(in the rows, 128 means zero)
Each row of numbers belongs to one of the things below and depends on some of the facts about them. Some rows are named. Which thing is each other row?

Known rows:
[139 132  90 150 129 139 167 174 148 134 111 166 161 124 135 145 125 120
  99 140  91 120 106  71 147 139 123 111 136  77 144 133  76 120 152 130
 142 141 159 153 100  83  96 167] : plava
[121 135  97 168 123 169 159 154 159 147 108 172 152 120 126 144 130 137
  80 129  99 127 110  54 158 145 130 125 140  74 152 141  93 134 157 137
 150 147 165 130  96  89 107 167] : plaklak
[126 128 157 102 128  87 101  94 100 122 134 115 117 145 122 104 134 121
 158 125 165 142 160 156 126 105 113 105 113 159 103 126 151 128  93 107
 127 108 103 114 161 151 146 102] : pobror
[123 129 141 109 106 135 103 146 148 127 131  92  90 115 135 137 124 138
 156 139 175 148 106 176 102 122 128 148 136 142 129  98 140 124  97 139
 109 158 123 146 170 123 177 100] : gabok
[130 142 100 145 154 144 149 115 120 134 124 181 174 145 112 140 130 108
  82 137  73 117 142  68 165 138 123 102 127 107 125 151  97 126 192 130
 177 118 138 109  95 114  76 163] : minar
[129 142  79 169 124 151 174 125 138 148 122 164 149 119 145 114 124 125
  76 103  89 101 106 106 156 175 116 127 109  90 139 178  95 145 150 142
 156 122 138 110  63 127  61 165] : nimir
[139 131 158 103 126  59 109 100  91 133 133 118 119 149 128  85 130 112
 175 117 177 137 171 148 129 101 101  91  99 150 100 136 149 121  67  94
 121  99 108 128 158 147 136  99] : treflor
[144 134  72 150 136 139 177 147 135 131 124 158 155 123 150 126 118 108
  91 123  79  98  96 128 145 169 116 130 113  94 134 165  87 133 154 145
 144 120 131 127  70 117  53 166] : bizir
[143 103 155 114 122 103 119 151 134 121 134 103 101 110 122 133 117 132
 168 150 177 132 123 169  90 119 138 127 144 143 129  96 137 132 105 126
 108 129 124 165 157 128 175 112] : zife
[115 134  93 161 122 213 148 142 170 143 115 180 144 120 120 156 128 145
  63 137  83 134 102  68 148 153 138 139 151  73 157 137 100 145 169 151
 156 173 173 119 101  92 110 159] : nefum
[149 129 156  96 116  12 121 106  78 143 126 127 128 152 139  58 133 104
 190 106 196 131 194 129 133  91  78  62  81 138  90 147 141 118  31  72
 113  81 112 134 159 141 127  92] : pligrin
[101 126 179 152 112 140  95 129 145 120 119  85 105 112 130 148 130 170
 146 120 146 133 111 119 115 131 165 156 148 150 146 107 162 137 100 133
  90 125 116 132 157 153 190 124] : naram
[131 106 155 110 119 112 110 151 136 115 130 106  95 116 132 133 119 135
 164 149 169 132 115 173 100 115 135 130 144 136 129  98 141 129  89 121
 100 138 124 154 160 123 174 113] : kero
[134 105 141  96 110  98 118 155 125 113 128  97 105 124 140 119 125 128
 166 132 169 146 128 172  93 101 116 140 132 134 125  94 143 120  71 116
  87 142 131 155 157 119 160  98] : tegruk
[113 125 166 126 143 156  84  74 114 117 146 108 107 129  99 142 135 143
 135 129 137 141 152 154 114 117 156 141 143 180 120 116 167 140 162 133
 140 116 110 105 150 168 166 105] : vibru
[125 152  93 146 127 110 165 161 138 119 115 150 157 130 162 145 110 112
  91 135  78  92  69 140 164 186 121 128 103  89 126 151  77 128 125 150
 130 111 102 137  73 131  61 198] : vebi
[126 152  97 128 156 137 145 128 122 125 119 179 171 156 126 146 129 101
  85 146  73 125 126  95 174 143 114 105 121  99 117 144  88 121 167 135
 166 130 134 112 109 115  74 166] : plomi
[131 137  66 150 133 174 169 128 143 153 130 169 143 128 155 108 122 115
  82 110  75 104 101 115 144 163 101 133 103  91 141 186  97 137 135 142
 147 152 149  98  70 111  52 143] : dragros
[126 114 153 123 117 132 108 138 139 122 128  99  98 112 127 132 126 147
 152 133 166 140 122 152 100 116 144 145 145 144 134  99 149 131 108 129
 104 137 129 145 159 135 173 104] : brozuk
[149 138  72 101 156 131 155 144 120 120 136 172 167 148 116 147 125  75
  93 157  87 132 131 125 147 131  99 107 127 109 109 128  79 104 202 147
 184 137 140 127 111  90  73 153] : gaskeku

How the things are related:
δ:
baski sobur
bibrul kleran plaklak flipum vabuk tedrerak limus
bristu bradra stozul klimar grubol skozus storul
dabos vuflukol
digrebu klobru ladu pleflos
drustan skesta
flobir stuflo
flotruske plutrin pledadren kligrasta pastun kugrin donu treflor klotru trusku pligrin
fuzar futepos brozuk getrome takikla drinun babrin kistovi zofus
geso vibru laronir
giflis neme
keplem desis dalak bregam zomo nogek nural bosigas limase
lelum sidelar
nefum skodrem gifar kuzak tegruk pobror
pluflar vivok gabok flubagan kluse
stiskeski naram fledon rima braskiflur klalestun grelon kligi retok tromidren pleve
studum rinar
tregi mudri dratrem nimir gotrek
trisul netrer
[babrin,bosigas,bradra,braskiflur,bregam,dalak,datra,detin,donu,dratrem,droklum,fledon,flotruske,gaflavu,gaskeku,geso,gistutel,grubol,klaflen,klalestun,klimar,klobru,klotru,koflum,kugrin,ladu,lelum,limase,limus,minar,mudri,netrer,pleve,pligrin,plomi,pluflar,plutrin,pobror,rinar,skesta,skodrem,tadros,takikla,treflor,treve,trikam,trisul,trusku,vibru,zeka] ε b
[baski,bristu,brogotol,brozuk,buvos,dabos,degen,digrebu,drinun,flipum,flobir,futepos,fuzar,gabok,gegre,getrome,gifar,gotrek,grelon,keplem,kero,kistovi,klemus,kleran,kligi,kligrasta,kluse,kuzak,laronir,naram,nefum,neme,nural,pastun,plaklak,plava,pledadren,pleflos,rastan,retok,sidelar,skanur,skodi,skozus,sobur,stiskeski,storul,stozul,stuflo,tedrerak,tegruk,tregi,tromidren,vabuk,vivok,zife,zofus,zomo] ε a
[bibrul,bigrem,bizir,desis,dragros,dreskate,drustan,flubagan,giflis,kozik,mupar,nimir,nogek,pevam,plebek,rima,rogi,skugrek,studum,vebi,vima,vuflukol,zoku] ε c
{babrin,bibrul,bigrem,bradra,braskiflur,brogotol,brozuk,buvos,dabos,dalak,degen,donu,drinun,drustan,fledon,flipum,flobir,flotruske,flubagan,gabok,gegre,geso,getrome,grelon,grubol,keplem,kero,klaflen,klemus,kleran,kligrasta,klimar,klobru,klotru,kluse,koflum,kozik,kugrin,kuzak,lelum,limase,limus,mudri,mupar,naram,nogek,nural,pastun,pevam,plebek,pledadren,pligrin,pluflar,pobror,rastan,rima,rinar,rogi,skanur,skesta,skodrem,skozus,skugrek,stiskeski,stozul,studum,stuflo,tadros,tedrerak,tegruk,treflor,tregi,tromidren,vibru,vima,vivok,vuflukol,zife} α 978
{baski,bizir,bosigas,bregam,bristu,datra,desis,detin,digrebu,dragros,dratrem,dreskate,droklum,futepos,fuzar,gaflavu,gaskeku,gifar,giflis,gistutel,gotrek,kistovi,klalestun,kligi,ladu,laronir,minar,nefum,neme,netrer,nimir,plaklak,plava,pleflos,pleve,plomi,plutrin,retok,sidelar,skodi,sobur,storul,takikla,treve,trikam,trisul,trusku,vabuk,vebi,zeka,zofus,zoku,zomo} α 626
digrebu χ [bibrul,kleran,stuflo]
donu χ [bigrem,bristu]
dratrem χ [datra,bosigas]
dreskate χ [skugrek]
drinun χ [pevam,skozus]
flipum χ [klotru,gaflavu]
futepos χ [baski,kligrasta,dalak]
fuzar χ [detin]
gabok χ [degen,skodrem]
gaskeku χ [droklum]
grubol χ [dragros]
kero χ [flotruske,baski,skugrek,sobur,babrin]
klemus χ [skodi,skodrem]
kozik χ [naram]
ladu χ [baski]
lelum χ [bregam,flotruske]
limus χ [rima]
mudri χ [rastan,gistutel,geso]
neme χ [desis,koflum]
netrer χ [gegre,flobir]
pledadren χ [plutrin,rastan,vibru,bradra]
pluflar χ [tregi]
rinar χ [gotrek]
skesta χ [nefum,stozul,studum]
takikla χ [klaflen,grelon]
tegruk χ [plebek]
trikam χ [koflum,kluse,minar]
tromidren χ [stuflo,zeka]
trusku χ [mupar,brogotol,pastun,sidelar]
vebi χ [naram,vabuk]
vima χ [pleve,klotru,storul]
zife χ [desis,giflis,plutrin]
zofus χ [kligi,laronir,flubagan]
zomo χ [plaklak,pevam,nimir]

Name these rows:
No name comes twice in this set of rows, the named rows included.
[121 131 160  93 137 130  83  98 119 104 142 113 107 134 102 146 125 122
 136 150 152 147 130 203 113 126 143 140 143 171 108  92 150 135 156 139
 136 125 100 119 159 166 157 114] -> mudri
[113 126 166 126 149 166  78  74 118 115 148 104 108 129  99 146 134 146
 127 137 133 140 147 159 111 122 160 150 148 184 126 114 172 143 177 139
 139 124 111  97 145 172 172 104] -> geso
[140 107 153 118 106  85 128 144 123 132 125  98 103 117 135 107 130 138
 175 121 182 134 145 131 105 104 122 115 127 132 130 113 144 125  74 108
  98 123 134 158 156 122 167  99] -> tedrerak
[106 140 156 102 123 158  71  84 132 118 140 133  92 138 109 138 119 131
 126 157 159 157 121 215 118 126 128 138 133 158 108 107 145 144 123 141
 137 154 109  98 167 162 165 105] -> skesta
[121 149 103 148 144 140 145 111 123 131 119 179 175 149 116 133 135 112
  77 129  73 130 139  72 173 137 117 109 122  97 126 148 101 125 176 128
 165 121 138 102  97 120  74 165] -> bregam
[132 132  79 165 142 185 170 126 144 126 134 151 151 111 127 147 122 127
  64 113  62 100  99 120 140 179 147 156 134 109 144 150 105 144 214 162
 157 125 141 110  51 131  69 166] -> giflis
[121 114 154 117 115 144 104 131 145 119 132  93  98 108 121 146 128 149
 146 137 161 144 114 157  95 118 153 152 153 148 139  94 155 133 121 137
 103 146 130 144 158 133 187 107] -> vivok
[123 110 162 136 114 125 111 125 132 132 126 102 100 110 125 116 132 154
 160 115 164 133 141 118 105 109 147 133 142 141 140 118 155 136 100 117
 102 129 140 129 153 131 171 104] -> kligrasta
[122 136 158 125 117  90 114 132 127 107 133  84  99 117 158 124 107 138
 158 123 153 106  89 218 114 156 138 148 107 154 117 132 142 139  77 135
  89 105  75 134 133 180 143 136] -> kozik
[106 133 167 123 141 172  71  74 123 114 142 108 105 135 104 146 134 145
 125 132 128 145 140 164 114 123 158 154 141 179 123 116 169 140 161 138
 132 134 108  95 150 168 165 107] -> flotruske
[137 151  95 123 140 108 156 128 114 133 118 180 178 155 129 123 126  95
  92 128  90 129 141  81 174 132  95  93 104  88 113 148  86 117 147 119
 162 119 139 118 104 106  67 163] -> klalestun
[157 108  88 151 135 114 192 168 132 135 118 159 168 114 121 133 128 118
 108 123  97 116 144  37 145 127 121 107 146  83 144 126  85 120 180 124
 149 116 178 157  79  80  90 157] -> gotrek
[112 137 157 107 135 134  83  93 113 114 140 110 112 141 112 133 128 129
 143 136 144 146 140 178 118 119 135 137 131 169 109 113 161 132 129 132
 131 123  98 109 160 163 156 106] -> fledon
[113 134 162 121 138 143  85  78 115 121 139 115 109 137 107 130 131 139
 138 125 142 141 153 152 121 119 144 136 131 170 120 127 168 139 134 123
 130 121 109  94 155 165 156 101] -> dalak

Now the same things, written a new way:
Known rows:
[151 173 152  90 110 135 118 147 190 128 132 130 159 137  88 121 100 138
  73 109 166 143 182  92 145 142 109 140  72 143 156] : digrebu
[133  88 129 114 127 107 135  76 117 125 122 159 165 178  98 117  84 124
 162 159 142 102  79 138 174 140 110 114 122  93 116] : donu
[176 101 123 125 145  79 136 129 138 152 105 118 159 214  94 120  87 122
  66  84 174  83  92 141 142 119 185 108 101 122 168] : kero
[103 166 121  78 152 104 148 143 113 103 156 112 169 143 106 127 176 125
 148 117 187 156  78 147 174 147 161 148 114 165 140] : zofus
[ 96 162 126  72 142 136 117 108 161 106 153 134 167 157 135 114 106 129
 166 130 120 155  70  96 135 149 152 144  83 122 167] : trikam
[158  99 113 132 150  82 158 126 108 139 113 119 148 142  91 138  85 122
 154 135 189 105 117 152 189 121 104 110 122 137 112] : tromidren
[166 162 155  98 100 134 119 147 193 139 151 150 106 205 160 117 166 166
  67  78 107 141 177 129 133 100 195 132  74 156 155] : baski
[132 102 110 110 111  78 150  83 125 155 109 155 112 154 158 148  94 149
 119  94 160  86 174 148 183 112 143 110  99 126 113] : gegre
[102 108 137  73 123 135 125 109 152 107 159 157 153 156 219 114 138 165
 165 122 116 157 106 130 140 140 159 146  73 143 131] : detin
[178  88 123  75  98  99 159  76 112 198 105 151 105 163 196 182 136 161
 116 149 114  96 100 157 150 136 104 140 108 101 106] : pevam
[135 108 111 131 112  80 152  99 121 141 119 155 112 160 120 153 102 138
 139 127 168  92 173 151 184 107 148 110 117 131  99] : grelon
[112 167 137  84 114 127 127 143 183 115 158 138 145 145 132 132 171 143
 102 103 135 150 176 113 146 137 170 145  78 163 137] : gifar
[ 93 156 115  72 117 135 115 109 155 101 158 155 129 166 222 115 116 163
 176 115 110 154  96 125 138 134 180 144  78 123 157] : gistutel
[148 136 127 132 100  94 132  97 188 177 109 164 107 172 125 156  84 150
  84 116 114  89 177 109 169 112 133 109  84  98 107] : flobir
[103 163 126  75 135 120 132 143 173 110 153 131 144 144 188 128 166 150
 106  79 143 154 157 117 146 138 174 143  73 166 147] : plava
[175 105 123 136 100 111 133 124 186 204 107 158 107 137 106 142  83 152
 107 120 177  86 182 118 183 105 107 109  80  99  99] : kleran
[115 175 148  84  99 132 124 144 191 118 154 161 123 146 184 134 163 160
  81  94 111 135 181  95 138 131 164 146  71 159 129] : bristu
[ 91 133 138  84 151 133 155  85 114 105 158 138 163 180 217 111 173 148
 167 134 122 157  82 156 180 148 178 144 117 161 101] : pleve
[147 144 128 127 101  95 129  99 186 162 107 163 121 166 106 154  85 139
  80 119 115  88 183  97 167 116 133 112  90  99 121] : stiskeski
[129 126 119 107  98 130 115  77 182 134 108 168 109 211 132 134  78 149
 173 152 107  97 170 104 156 112 133 110  99  94 125] : geso

Which thing is each row?
No name comes twice in this set of rows, the named rows included.
[136 161 145 125 143  86 170  74 176 165 107 115 163 199 146 119  92 131
  79 108 111  97 107 154 188 156 112 114 121 100 144] -> vima
[157 148 146  73 103 135 152 121 119 116 150 116 126 144 184 172 185 150
 138 149 111 155  72 157 135 150 121 150 103 165 123] -> nimir
[117 133 111  96  97 130 117  76 165 120 111 165 107 207 124 141  80 146
 172 148 109 108 162 118 158 111 153 109 112  94 131] -> bradra
[117 173 104 112 105  81 120 101 182 113 105 143 123 182  88 171  83 120
 143 123 135  90 171  92 171 130 155 109 118  93 159] -> pledadren
[153 173 152  92 117 133 119 146 190 117 138 124 158 189  92 116 160 127
  64  90 118 121 168  94 131 137 189 136  74 160 171] -> futepos
[158  89 104 132 144  84 160 123 108 166 130 130 106 142 107 137  87 142
 171 125 192 134 163 153 189 102 124 108 118 143  93] -> stuflo
[129 133 116 126 125  79 148  98 139 134 108 142 156 156  91 153  90 126
 106 134 169  85 159 128 184 135 123 111 120 125 119] -> gabok
[115  89 106  87 106 109 122  77 117 131 114 164 112 196 179 131  85 158
 173 134 124 133 102 152 173 112 152 109 109  90 122] -> koflum
[181  94 152 127 102 127 121  89 188 156 105 165 162 217  90 114  85 129
  82 155 106  84 134 101 135 126 147 110  89  93 156] -> lelum
[ 99 107 135  73 141 136 130 123 114 106 161 142 156 150 171 114 162 149
 174 150 144 154  79 155 154 134 159 146 104 160 111] -> bosigas
[117 122 105 114 139  76 150  96 108 119 128 133 103 161 113 167 107 129
 175 121 191 111 125 156 191 108 174 110 123 148 105] -> kluse
[107 116 108  97 101 116 119  79 119 117 118 162 108 207 119 135  82 135
 175 157 125 134 116 147 173 111 157 108 122  95 124] -> vibru
[182 165 154  75 139 137 137 127 185 143 122 113 154 184 153 121 160 149
  70  94 119 158  75 153 133 151 170 142  78 155 171] -> dreskate
[ 96  89 125 134 137  95 165  75 109 128 159 164 143 214 187 110  88 147
 169 145 119 132 120 156 189 132 162 111 121 102  94] -> klotru

Now the same things, written a new way:
Known rows:
[118  97 164 194  89 104 180 122  95 163 125 164 120 123 134  51 126 148
 112  65 147 110 153 127 171 137 152  77  84  93 122] : netrer
[ 99 145 155 150 107  80 125 167 105 115 116 164 103 113 150  89 126 152
 110  93 115 152 148 125 160 146 117 125 116  95 156] : kugrin
[113 101 153 179  89  90 188 127  87 143 137 155 127 121 140  53 126 141
 107  56 154 126 145 132 175 142 150  87  95  96 122] : takikla
[114  94 156 181  94  94 175 142  91 152 130 166 118 119 135  52 134 156
 107  62 153 118 142 128 176 144 151  90  98  97 109] : gistutel
[ 89 148 149 122 129  62 158 148  97  82 161 147 101 124 178  97 115 134
 124  75  99 186 146 168 158 154 116 113 122 100 170] : tromidren
[ 98 146 156 135 127  76 142 171 107 114 146 162  91 126 170 107 126 154
 125  89  98 158 144 154 158 152 119 120 121 101 156] : nural
[104 141 173 153 128  94 131 164 118 142 131 174  82 129 165 107 125 163
 132 101  90 136 155 145 153 145 121 109 104  97 155] : stozul
[102 139 171 150 129  90 132 172 115 134 135 171  84 129 165 104 126 163
 134  97  90 142 153 145 155 148 120 111 109  99 157] : brogotol
[107 137 165 172 105 102 148 168 119 127 113 179  71 123 158  83 130 163
 134 106  85 129 163 138 171 135 115 118  98  92 152] : vuflukol
[112  98 172 183  78 110 182 135  87 181 154 158  84 143 162  76 139 160
 130  59 119 101 146 145 159 140 158  69  95  91 140] : neme
[138 119 186 180 115 106 185 183  99 195 137 173 113 145 159  44 136 158
 118  75 128 104 155 168 185 139 158  73  88 100 111] : baski
[ 95 141 174 153  94  96 132 169 101 143 137 156  71 134 173 109 130 159
 139  89  81 136 153 136 144 145 122 100 112  91 185] : zife
[103 138 159 163 106  93 154 179 113 113 118 172  77 121 160  81 130 159
 134  98  87 141 158 139 174 140 114 123 106  96 152] : rogi
[102 140 163 155 121  92 139 177 112 140 132 168  97 129 167 120 118 164
 137 101  86 136 151 144 147 148 119 115 108 106 150] : degen
[104 143 174 175 100 100 123 149 113 140 104 168 100 117 147  87 117 151
 122 100 104 133 164 115 152 136 118 103  93  89 170] : rinar
[121  97 175 188 108 110 191 124 102 173 149 169 103 139 152  69 126 154
 130  67 125 105 154 152 167 140 155  68  80  97 124] : fuzar
[115  95 157 181  94  94 176 145  92 152 128 166 120 120 135  51 133 155
 107  63 154 118 143 127 178 144 150  91  98  98 109] : plomi
[122 141 180 172 137  95 137 130 136 133 140 169  79 139 135 118 136 158
 149 106 116 121 150  86 156 146 122 124 104  99 178] : naram
[118 141 165 179 110  89 170 138 124  97 132 156  80 133 137  91 134 142
 152  98 111 133 157  88 174 142 113 132 104  98 186] : kozik
[113  94 156 181  87  95 173 147  89 155 129 164 115 121 137  55 137 157
 106  61 152 116 140 124 176 144 151  91 101  97 113] : minar

Rows to name:
No name comes twice in this set of rows, the named rows included.
[ 99 133 161 161 116  92 155 163 115 103 121 174  76 117 162  74 125 155
 134  96  90 149 163 146 175 139 113 117 101  93 152] -> pevam
[105 140 154 182  90 101 130 171 113 155  96 170 119 117 148 122 109 164
 125 113  96 117 155 117 142 136 117 120  98 104 146] -> skodrem
[110 100 149 153 119  80 198 137  89 131 169 160 111 131 159  70 133 149
 114  54 141 138 134 167 177 152 152  91 109 103 108] -> storul
[122  99 158 169 120  87 197 128 100 145 167 162 109 139 145  77 140 153
 124  62 148 120 135 137 177 150 154  95 105 105 117] -> vabuk
[ 90 150 135 125 106  56 141 172  91  81 133 149 115 110 155  90 126 140
 101  78 123 178 136 135 165 154 114 139 136 100 156] -> pligrin
[100 144 159 155 107  84 121 166 108 122 112 167 101 113 146  88 125 155
 111  96 113 146 151 122 158 144 117 122 111  94 155] -> braskiflur
[ 93 148 142 135 107  65 134 169  96  94 128 155 111 111 152  90 127 145
 104  84 120 169 141 132 163 151 115 132 127  98 157] -> limase
[101 151 153 145 108  74 129 178 102 112 117 161 108 113 151  83 126 150
 106  91 117 157 146 130 164 147 117 127 120  97 156] -> babrin
[ 99 146 162 160 100  86 132 153 105 119 115 159 106 116 152  87 117 145
 117  91 110 149 156 120 154 141 117 111 105  92 170] -> grubol
[114  93 156 191  70 110 198 149  91 162 136 169  76 132 151  54 149 166
 124  67 120  99 148 141 183 134 151  90  94  90 118] -> desis

